Here is a tiny trained network, its code and every weight. The questions are about switching its units off for an input and a target symbol, where a switched-off unit gives its printed mean instead of its output.

import numpy as np


def w(rows, s, z=0):
    codes = np.array(rows[::2]) - 128.0
    scale = np.full(codes.shape[1], s)
    scale[-1] = z or s
    return codes * scale


def f(y):
    return y / 2 * (1 + np.tanh(0.7978845608 * (y + 0.044715 * y**3)))


def softmax(a):
    e = np.exp(a - a.max(-1, keepdims=True))
    return e / e.sum(-1, keepdims=True)


def log_softmax(a):
    a = a - a.max(-1, keepdims=True)
    return a - np.log(np.exp(a).sum(-1, keepdims=True))


def net(x, mask):
    ids = ['ΠΩαβγεζηθμφ'.index(c) for c in x.split()]
    T = len(ids)
    res = E[ids] + P[:T]
    u = 0
    for l in range(3):
        q, k, v = (res @ M[l].T for M in (Q, K, V))
        z = softmax(np.where(np.tri(T) > 0, q @ k.T / 3**0.5, -1e9)) @ v
        res = res + np.where(mask[u], z, O[l][:, -1]) @ O[l][:, :-1]
        u += 1
        y = f(res @ A[l][:, :-1].T + A[l][:, -1])
        res = res + np.where(mask[u : u + 4], y, B[l][:, -1]) @ B[l][:, :-1]
        u += 4
    return log_softmax(res[-1] @ U[:, :-1].T + U[:, -1])


Q, K, V, O, A, B = {}, {}, {}, {}, {}, {}
E = w([
[124,118,52,92],'Π',
[76,50,72,82],'Ω',
[36,145,139,144],'α',
[47,120,136,2],'β',
[105,113,135,153],'γ',
[109,137,110,115],'ε',
[134,167,124,88],'ζ',
[97,79,194,92],'η',
[172,107,83,75],'θ',
[211,118,162,146],'μ',
[154,115,248,160],'φ',
],0.023)
P = w([
[28,123,77,148],'0',
[73,72,90,121],'1',
[99,69,70,136],'2',
[121,71,74,131],'3',
[140,74,83,132],'4',
[159,83,65,153],'5',
[177,90,94,145],'6',
[195,90,111,143],'7',
[207,108,140,156],'8',
[208,127,255,103],'9',
[217,137,222,106],'10',
[218,153,218,107],'11',
],0.0047)
Q[0] = w([
[1,179,163,46],'0.h0',
[107,173,130,104],'0.h0',
[155,233,62,195],'0.h0',
],0.0072)
K[0] = w([
[1,195,190,78],'0.h0',
[55,239,147,69],'0.h0',
[97,131,96,168],'0.h0',
],0.0083)
V[0] = w([
[254,67,25,128],'0.h0',
[76,168,174,146],'0.h0',
[138,145,80,204],'0.h0',
],0.0062)
O[0] = w([
[151,106,171,44,134],'0.h0',
[131,68,70,1,82],'0.h0',
[113,158,177,150,1],'0.h0',
],0.0076,0.0031)
A[0] = w([
[61,216,176,169,133],'0.n0',
[87,203,29,86,112],'0.n1',
[40,114,141,107,211],'0.n2',
[52,130,254,223,2],'0.n3',
],0.0085,0.0026)
B[0] = w([
[119,74,87,113,147],'0.n0',
[177,104,231,109,232],'0.n1',
[153,120,128,248,254],'0.n2',
[108,191,158,149,200],'0.n3',
],0.013,0.0043)
Q[1] = w([
[255,155,141,154],'1.h0',
[44,134,78,129],'1.h0',
[27,62,180,121],'1.h0',
],0.0068)
K[1] = w([
[155,204,197,67],'1.h0',
[74,196,140,138],'1.h0',
[124,141,77,6],'1.h0',
],0.012)
V[1] = w([
[200,146,124,140],'1.h0',
[40,79,190,81],'1.h0',
[121,254,193,46],'1.h0',
],0.0043)
O[1] = w([
[254,103,116,240,167],'1.h0',
[63,253,240,99,166],'1.h0',
[149,125,91,138,4],'1.h0',
],0.008,0.0021)
A[1] = w([
[45,118,84,215,94],'1.n0',
[128,60,175,115,142],'1.n1',
[173,86,87,12,55],'1.n2',
[88,36,131,89,254],'1.n3',
],0.011,0.0039)
B[1] = w([
[203,177,98,26,225],'1.n0',
[128,116,75,191,222],'1.n1',
[157,255,150,184,213],'1.n2',
[65,131,32,162,255],'1.n3',
],0.0074,0.0067)
Q[2] = w([
[117,217,147,115],'2.h0',
[87,80,171,145],'2.h0',
[2,25,150,148],'2.h0',
],0.0082)
K[2] = w([
[165,89,143,105],'2.h0',
[73,180,85,115],'2.h0',
[12,2,42,176],'2.h0',
],0.0089)
V[2] = w([
[64,81,146,185],'2.h0',
[137,74,251,254],'2.h0',
[27,165,221,216],'2.h0',
],0.0055)
O[2] = w([
[138,143,149,203,116],'2.h0',
[223,82,147,200,169],'2.h0',
[126,254,230,110,2],'2.h0',
],0.0099,0.001)
A[2] = w([
[3,63,224,138,65],'2.n0',
[151,144,213,218,111],'2.n1',
[147,113,13,33,170],'2.n2',
[45,149,19,36,253],'2.n3',
],0.007,0.0055)
B[2] = w([
[255,221,13,116,145],'2.n0',
[185,134,67,148,202],'2.n1',
[123,128,124,33,214],'2.n2',
[73,222,154,134,254],'2.n3',
],0.0092,0.0096)
U = w([
[194,216,163,144,10],'Π',
[77,171,231,168,139],'Ω',
[129,142,123,155,104],'α',
[141,117,163,116,109],'β',
[187,178,127,1,94],'γ',
[115,97,114,194,126],'ε',
[104,146,37,139,81],'ζ',
[146,107,242,63,253],'η',
[129,124,200,95,238],'θ',
[137,116,109,160,116],'μ',
[221,55,56,60,205],'φ',
],0.0085,0.005)

Each question gives the input, a string of symbols that net reads in full, and the target symbol t.
The units are the heads (3 rows each of Q, K, V and O) and the neurons (one row each of A and B). Each row of codes is followed by its name. A weight is (code - 128) times the scale printed after its matrix; where a second scale follows, it is the last column's (O, A, B and U).
mask holds one flag per unit, layer by layer, with each layer's heads first. A switched-off unit (its flag False) gives its mean, the last column of its rows in O or B, instead of its output. The means were averaged over made-up inputs and are rounded, as every weight is.
A unit's drop is (log p(t) with every unit on - log p(t) with that unit switched off) / (log p(t) with every unit on - log p(t) with every unit switched off).
The circuit of an input: a set's keep is (log p(t) with only the set's units on - log p(t) with every unit switched off) / (log p(t) with every unit on - log p(t) with every unit switched off). Starting from the 12 units with the biggest drops (on a tie, the unit counted first), units are removed one at a time, each time the one whose removal leaves the highest keep (on an exact tie, the one counted first), for as long as the keep stays at least 0.8.
units of the circuit, in order: the units of the circuit, biggest drop first
most important unit: the unit with the biggest drop
k most important neurons: the k neurons with the biggest drops, biggest first
input ε α β μ μ Ω Π, target φ: units of the circuit, in order : [2.h0; 1.h0]
input Ω Ω γ, target Ω: units of the circuit, in order : [1.h0; 2.h0]
input μ μ γ Ω φ Π, target Π: 2 most important neurons : [0.n3; 1.n2]
input η α β, target Π: most important unit : 0.n1
input ζ θ μ β θ θ α α ε Ω μ, target φ: units of the circuit, in order : [1.h0; 2.h0]
input θ θ β, target ε: 2 most important neurons : [0.n1; 0.n2]
input μ θ ε γ μ θ θ θ θ, target γ: units of the circuit, in order : [0.n2; 1.n2; 2.h0]
input θ η Π θ γ β μ α Π, target φ: units of the circuit, in order : [2.h0; 2.n3]
input Π α θ Π Ω Π μ ζ, target φ: 4 most important neurons : [1.n3; 2.n3; 0.n0; 0.n3]
input β Π Ω η, target ζ: units of the circuit, in order : [1.n3; 2.h0; 0.h0]
input η θ φ, target Π: 3 most important neurons : [0.n3; 2.n0; 2.n1]
input θ α Ω Ω μ Π α, target φ: units of the circuit, in order : [0.n2; 1.n0; 2.h0; 2.n3]
input φ Ω β γ φ ε α, target Π: units of the circuit, in order : [2.h0; 1.n0]
input α φ μ μ η ε Ω Ω β, target ζ: 2 most important neurons : [1.n3; 1.n0]
input θ ε ζ ζ β ζ φ, target Π: 3 most important neurons : [0.n3; 1.n0; 2.n1]
input θ θ η, target ε: most important unit : 2.n2
input γ β Π Π μ γ ζ φ Ω, target ζ: 3 most important neurons : [1.n3; 2.n3; 0.n3]
input μ θ θ γ θ, target γ: 4 most important neurons : [0.n2; 1.n2; 0.n1; 2.n2]
input θ β η μ η φ θ, target Π: units of the circuit, in order : [0.n3; 2.h0]
input η Ω γ ζ η, target ζ: most important unit : 1.n3
input Ω ζ β Ω β, target ζ: 3 most important neurons : [1.n3; 1.n0; 2.n0]
input θ ζ ε γ θ β Ω η Ω θ θ α, target γ: 3 most important neurons : [1.n0; 0.n2; 0.n0]
input η ζ ζ θ Ω Π, target γ: 3 most important neurons : [0.n2; 2.n2; 1.n2]
